Here is a tiny trained network, its code and every weight. The questions are about switching its units off for an input and a class, where a switched-off unit gives its printed mean instead of its output.

import numpy as np


def w(rows, s, z=0):
    codes = np.array(rows[::2]) - 128.0
    scale = np.full(codes.shape[1], s)
    scale[-1] = z or s
    return codes * scale


def norm(h):
    return h / np.sqrt((h * h).mean(-1, keepdims=True) + 1e-5)


def f(y):
    return y / 2 * (1 + np.tanh(0.7978845608 * (y + 0.044715 * y**3)))


def log_softmax(a):
    a = a - a.max(-1, keepdims=True)
    return a - np.log(np.exp(a).sum(-1, keepdims=True))


def net(x, mask):
    res = np.array(x, float).reshape(1, 7) / 4 @ E
    u = 0
    for l in range(3):
        y = f(norm(res) @ A[l][:, :-1].T + A[l][:, -1])
        res = res + np.where(mask[u : u + 5], y, B[l][:, -1]) @ B[l][:, :-1]
        u += 5
    return log_softmax(norm(res)[-1] @ U[:, :-1].T + U[:, -1])


A, B = {}, {}
E = w([
[230,63,110,107,170,209],'x0',
[135,120,129,119,120,111],'x1',
[132,127,129,126,128,124],'x2',
[120,117,108,138,124,139],'x3',
[25,74,162,80,96,225],'x4',
[164,101,136,187,4,145],'x5',
[150,134,135,94,118,103],'x6',
],0.0047)
A[0] = w([
[59,157,118,50,37,158,132],'0.n1',
[212,63,127,101,193,123,254],'0.n2',
[75,46,182,193,2,78,101],'0.n3',
[126,226,113,181,45,87,113],'0.n4',
[181,94,213,188,74,159,160],'0.n5',
],0.0042,0.0019)
B[0] = w([
[103,53,214,209,149,138,215],'0.n1',
[197,167,148,190,187,189,252],'0.n2',
[174,237,228,97,190,178,241],'0.n3',
[179,164,95,82,18,139,203],'0.n4',
[254,76,81,80,51,94,187],'0.n5',
],0.0058,0.0022)
A[1] = w([
[140,104,160,2,146,141,255],'1.n1',
[105,211,51,152,151,39,117],'1.n2',
[53,187,112,145,159,111,71],'1.n3',
[154,107,60,110,140,85,160],'1.n4',
[23,155,160,82,172,71,78],'1.n5',
],0.0067,0.0021)
B[1] = w([
[48,121,94,193,143,197,255],'1.n1',
[143,91,164,2,117,201,250],'1.n2',
[201,66,151,130,91,103,182],'1.n3',
[114,144,204,131,160,158,154],'1.n4',
[111,33,112,157,103,81,253],'1.n5',
],0.008,0.0025)
A[2] = w([
[102,138,169,42,173,40,7],'2.n1',
[31,191,158,133,19,190,22],'2.n2',
[165,74,94,116,67,189,156],'2.n3',
[231,254,27,80,74,89,189],'2.n4',
[111,67,135,54,92,199,131],'2.n5',
],0.0053,0.0013)
B[2] = w([
[210,97,145,75,96,210,131],'2.n1',
[150,226,183,182,145,85,218],'2.n2',
[129,114,82,49,128,87,212],'2.n3',
[33,105,41,180,126,61,254],'2.n4',
[221,141,201,3,57,116,229],'2.n5',
],0.0062,0.0027)
U = w([
[196,99,149,35,84,165,248],'0',
[44,52,149,143,131,62,96],'1',
[167,181,84,155,253,110,153],'2',
[84,103,110,146,196,214,56],'3',
[99,201,63,126,53,24,13],'4',
[115,188,185,175,77,131,183],'5',
[209,110,18,195,110,101,61],'6',
],0.013,0.0018)

Each question gives the input, the list of numbers given to net, and the class t.
The units are the neurons (one row each of A and B). Each row of codes is followed by its name. A weight is (code - 128) times the scale printed after its matrix; where a second scale follows, it is the last column's (A, B and U).
mask holds one flag per neuron, layer by layer. A switched-off neuron (its flag False) gives its mean, the last column of its row in B, instead of its output. The means were averaged over made-up inputs and are rounded, as every weight is.
A unit's drop is (log p(t) with every unit on - log p(t) with that unit switched off) / (log p(t) with every unit on - log p(t) with every unit switched off).
The circuit of an input: a set's keep is (log p(t) with only the set's units on - log p(t) with every unit switched off) / (log p(t) with every unit on - log p(t) with every unit switched off). Starting from the 12 units with the biggest drops (on a tie, the unit counted first), units are removed one at a time, each time the one whose removal leaves the highest keep (on an exact tie, the one counted first), for as long as the keep stays at least 0.8.
units of the circuit, in order: the units of the circuit, biggest drop first
unit that matters most: the unit with the biggest drop
k most important neurons: the k neurons with the biggest drops, biggest first
k most important neurons of layer l: the k neurons of layer l with the biggest drops, biggest first
drop when u is switched off: that unit's drop, to one decimal
input [6,-8,-5,-7,2,-2,8], class 3: unit that matters most => 1.n1
input [0,-5,3,1,4,2,4], class 5: units of the circuit, in order => [1.n2; 2.n2]
input [-1,2,-2,3,8,2,6], class 5: 3 most important neurons => [2.n2; 1.n2; 0.n3]
input [2,-8,1,-3,-1,2,-6], class 6: units of the circuit, in order => [1.n2; 0.n5]
input [-3,3,3,-7,2,0,6], class 1: 2 most important neurons => [1.n5; 0.n2]
input [8,3,-7,-1,6,-8,8], class 3: 2 most important neurons => [1.n1; 1.n2]
input [0,2,5,6,6,3,-1], class 5: 4 most important neurons of layer 1 => [1.n2; 1.n3; 1.n5; 1.n1]
input [0,-5,-2,-5,-3,-2,-2], class 0: units of the circuit, in order => [1.n2; 0.n3]
input [-2,6,7,1,2,6,8], class 5: units of the circuit, in order => [0.n3; 1.n2]
input [-1,5,8,-4,4,7,8], class 5: 3 most important neurons => [0.n3; 1.n2; 2.n2]
input [-6,-5,8,-8,-5,0,8], class 0: 2 most important neurons => [1.n2; 2.n1]
input [7,-6,0,8,1,-4,8], class 3: 2 most important neurons => [1.n1; 2.n2]
input [7,-4,0,-8,-2,0,2], class 2: drop when 0.n4 is switched off => 0.1
input [-6,-6,2,-1,-8,-7,8], class 0: drop when 1.n2 is switched off => 0.9
input [-2,0,0,-4,8,2,5], class 5: units of the circuit, in order => [2.n2]
input [-1,-5,-4,6,-4,-8,0], class 0: drop when 1.n2 is switched off => 0.7
input [-5,0,-5,-6,-2,-1,-1], class 0: drop when 1.n2 is switched off => 0.5
